Here is a tiny trained network, its code and every weight. The questions are about switching its units off for an input and a target symbol, where a switched-off unit gives its printed mean instead of its output.

import numpy as np


def w(rows, s, z=0):
    codes = np.array(rows[::2]) - 128.0
    scale = np.full(codes.shape[1], s)
    scale[-1] = z or s
    return codes * scale


def f(y):
    return y / 2 * (1 + np.tanh(0.7978845608 * (y + 0.044715 * y**3)))


def softmax(a):
    e = np.exp(a - a.max(-1, keepdims=True))
    return e / e.sum(-1, keepdims=True)


def log_softmax(a):
    a = a - a.max(-1, keepdims=True)
    return a - np.log(np.exp(a).sum(-1, keepdims=True))


def net(x, mask):
    ids = ['αβγδεζηθλμπστφψω'.index(c) for c in x.split()]
    T = len(ids)
    res = E[ids] + P[:T]
    r = res
    for j in range(3):
        rows = slice(3 * j, 3 * j + 3)
        q, k, v = (r @ M[0][rows].T for M in (Q, K, V))
        z = softmax(np.where(np.tri(T) > 0, q @ k.T / 3**0.5, -1e9)) @ v
        o = O[0][rows]
        res = res + np.where(mask[j], z, o[:, -1]) @ o[:, :-1]
    y = f(res @ A[0][:, :-1].T + A[0][:, -1])
    res = res + np.where(mask[3:7], y, B[0][:, -1]) @ B[0][:, :-1]
    return log_softmax(res[-1] @ U[:, :-1].T + U[:, -1])


Q, K, V, O, A, B = {}, {}, {}, {}, {}, {}
E = w([
[97,161,200,49,159,119,195,178,142,175],'α',
[120,51,8,111,162,140,54,135,149,142],'β',
[132,119,189,92,48,95,193,120,125,179],'γ',
[113,167,152,202,127,116,197,166,166,75],'δ',
[186,186,165,71,105,218,71,170,144,113],'ε',
[179,68,155,146,176,143,190,164,73,51],'ζ',
[142,194,76,193,140,172,111,205,115,174],'η',
[158,201,107,136,121,88,88,212,75,133],'θ',
[68,162,154,171,96,148,66,72,114,66],'λ',
[68,51,81,92,72,96,145,74,202,121],'μ',
[87,171,101,103,182,75,177,222,158,118],'π',
[188,118,117,141,98,90,154,81,55,139],'σ',
[166,102,119,213,147,221,153,198,26,144],'τ',
[115,49,159,203,144,119,51,177,79,152],'φ',
[166,183,145,72,175,105,139,160,87,177],'ψ',
[218,133,176,188,153,146,112,227,167,98],'ω',
],0.019)
P = w([
[114,143,60,154,95,132,140,65,154,150],'0',
[120,145,90,152,106,107,146,89,136,150],'1',
[114,139,89,165,138,93,143,92,149,144],'2',
[126,150,110,159,152,110,137,110,141,140],'3',
[117,150,120,157,164,109,122,123,135,128],'4',
[119,148,134,148,179,120,132,138,132,127],'5',
[120,155,137,144,205,131,117,146,132,120],'6',
[120,151,149,142,214,139,107,148,121,98],'7',
[128,143,161,135,232,146,111,152,123,107],'8',
[120,135,175,135,234,150,112,159,121,91],'9',
[127,132,183,129,241,153,101,163,110,96],'10',
[135,133,188,131,254,154,102,163,113,85],'11',
],0.0084)
Q[0] = w([
[122,70,144,69,123,165,126,76,116,153],'H0',
[151,147,84,133,134,113,159,165,167,131],'H0',
[156,138,152,120,131,126,159,108,170,144],'H0',
[113,149,132,123,172,70,120,144,96,131],'H1',
[107,56,94,133,81,168,157,59,113,132],'H1',
[104,129,101,135,145,100,154,118,188,126],'H1',
[112,42,120,103,45,123,100,7,139,151],'H2',
[164,110,157,81,79,176,85,52,156,96],'H2',
[95,169,168,156,158,119,109,179,138,165],'H2',
],0.015)
K[0] = w([
[94,188,57,62,70,141,147,56,184,165],'H0',
[158,53,143,141,231,161,149,222,137,132],'H0',
[136,120,149,120,140,129,204,119,143,85],'H0',
[86,33,142,144,208,83,125,193,84,109],'H1',
[55,186,37,92,58,72,142,37,156,142],'H1',
[137,100,108,168,129,112,146,112,143,104],'H1',
[71,190,39,89,23,72,167,53,175,179],'H2',
[106,249,112,52,51,162,105,22,160,115],'H2',
[129,72,221,137,178,168,93,182,119,144],'H2',
],0.011)
V[0] = w([
[139,241,79,97,118,148,66,140,75,191],'H0',
[86,161,97,53,116,10,113,142,58,64],'H0',
[191,51,174,78,124,164,69,146,106,156],'H0',
[125,113,138,164,72,179,128,159,208,137],'H1',
[173,165,99,128,102,120,92,49,175,180],'H1',
[153,205,112,140,121,160,167,187,172,205],'H1',
[114,147,101,112,171,199,253,116,93,74],'H2',
[233,189,162,71,137,67,122,130,205,26],'H2',
[216,77,106,189,78,99,142,162,142,84],'H2',
],0.0068)
O[0] = w([
[200,140,58,187,91,112,105,141,197,146,115],'H0',
[119,166,102,186,90,31,116,166,162,46,102],'H0',
[114,54,211,165,80,105,26,130,161,134,105],'H0',
[93,98,146,113,161,234,126,156,165,166,130],'H1',
[165,133,161,154,122,197,81,116,30,121,3],'H1',
[172,192,112,87,119,228,166,166,139,189,160],'H1',
[53,221,65,185,111,134,183,1,166,195,181],'H2',
[78,139,60,29,10,173,87,96,25,124,120],'H2',
[100,199,170,61,138,246,79,108,175,18,246],'H2',
],0.0067,0.0043)
A[0] = w([
[88,128,140,255,58,192,102,162,133,129,88],'N0',
[96,143,200,109,166,155,198,99,126,131,252],'N1',
[206,107,92,128,120,107,90,60,51,195,100],'N2',
[179,126,141,165,166,162,176,214,43,119,86],'N3',
],0.007,0.0017)
B[0] = w([
[123,169,171,49,131,96,120,78,160,108,165],'N0',
[171,126,124,182,68,149,50,125,100,125,255],'N1',
[132,142,122,64,247,98,107,133,41,127,141],'N2',
[172,77,89,74,125,94,140,75,185,104,211],'N3',
],0.012,0.0064)
U = w([
[90,156,134,41,134,191,107,156,97,89,142],'α',
[58,152,93,101,157,131,250,175,118,69,156],'β',
[90,144,110,129,141,122,123,124,102,120,91],'γ',
[78,97,14,179,162,138,22,128,91,166,109],'δ',
[96,137,117,132,136,125,123,119,100,123,101],'ε',
[114,116,183,116,180,84,139,186,129,81,142],'ζ',
[131,118,47,237,120,212,191,146,45,42,161],'η',
[89,130,108,137,140,129,126,131,96,130,103],'θ',
[29,33,47,27,56,81,167,36,150,122,169],'λ',
[154,156,44,149,62,82,65,142,109,80,67],'μ',
[3,247,167,89,132,41,30,38,138,119,134],'π',
[119,151,128,102,208,100,172,97,25,127,148],'σ',
[117,107,165,147,49,95,190,154,72,226,253],'τ',
[132,139,77,99,148,134,157,34,169,134,76],'φ',
[98,199,161,232,197,157,97,189,105,183,123],'ψ',
[92,138,109,127,148,128,130,126,103,125,91],'ω',
],0.0058,0.006)

Each question gives the input, a string of symbols that net reads in full, and the target symbol t.
The units are the heads (3 rows each of Q, K, V and O) and the neurons (one row each of A and B). Each row of codes is followed by its name. A weight is (code - 128) times the scale printed after its matrix; where a second scale follows, it is the last column's (O, A, B and U).
mask holds one flag per unit, heads first, then neurons. A switched-off unit (its flag False) gives its mean, the last column of its rows in O or B, instead of its output. The means were averaged over made-up inputs and are rounded, as every weight is.
A unit's drop is (log p(t) with every unit on - log p(t) with that unit switched off) / (log p(t) with every unit on - log p(t) with every unit switched off).
The circuit of an input: a set's keep is (log p(t) with only the set's units on - log p(t) with every unit switched off) / (log p(t) with every unit on - log p(t) with every unit switched off). Starting from all 7 units, units are removed one at a time, each time the one whose removal leaves the highest keep (on an exact tie, the one counted first), for as long as the keep stays at least 0.8.
units of the circuit, in order: the units of the circuit, biggest drop first
top k neurons: the k neurons with the biggest drops, biggest first
heads that matter: for each layer, one digit per head in row order, 1 if its drop is at least 0.15 and else 0, layers parted by /
drop of u: that unit's drop, to one decimal
input β β β ζ θ μ σ α, target π: units of the circuit, in order => [H2 H1]
input ζ ψ ψ, target π: units of the circuit, in order => [H2 H1]
input λ ζ ω ψ θ, target α: units of the circuit, in order => [H2 H0]
input θ τ η, target ψ: units of the circuit, in order => [H2]
input π λ ψ, target σ: units of the circuit, in order => [N2 H2 H1]
input ζ η η π φ α θ μ ε γ ω σ, target σ: units of the circuit, in order => [N2 H2]
input λ ζ ψ φ φ ζ θ τ π, target ψ: heads that matter => 001
input ε β θ γ μ σ τ, target φ: units of the circuit, in order => [N3 N0 H2]
input ζ φ θ β ω λ ψ ε ζ τ α, target ψ: units of the circuit, in order => [H2 N1]
input α ζ τ γ ψ, target ψ: top 3 neurons => [N3 N1 N0]
input θ ε μ π, target β: heads that matter => 100
input ζ τ φ π, target ζ: heads that matter => 001
input λ θ σ, target σ: heads that matter => 010
input π τ θ, target ψ: units of the circuit, in order => [H2 N3]
input γ π ω ω ζ η θ, target π: units of the circuit, in order => [H2]
input ζ τ β θ π θ ε μ δ, target ψ: units of the circuit, in order => [H2 N1]
input γ η μ σ ζ ε π θ, target π: drop of N0 => -0.1
input μ μ ζ μ ω α λ σ π φ δ, target ζ: drop of H2 => 0.9
input φ ψ λ ω ζ δ ε τ ζ γ ζ η, target π: drop of H2 => 0.5
input ζ ψ ε ψ σ λ δ θ δ π, target π: top neuron => [N1]
input θ η μ θ η, target φ: top 2 neurons => [N3 N0]
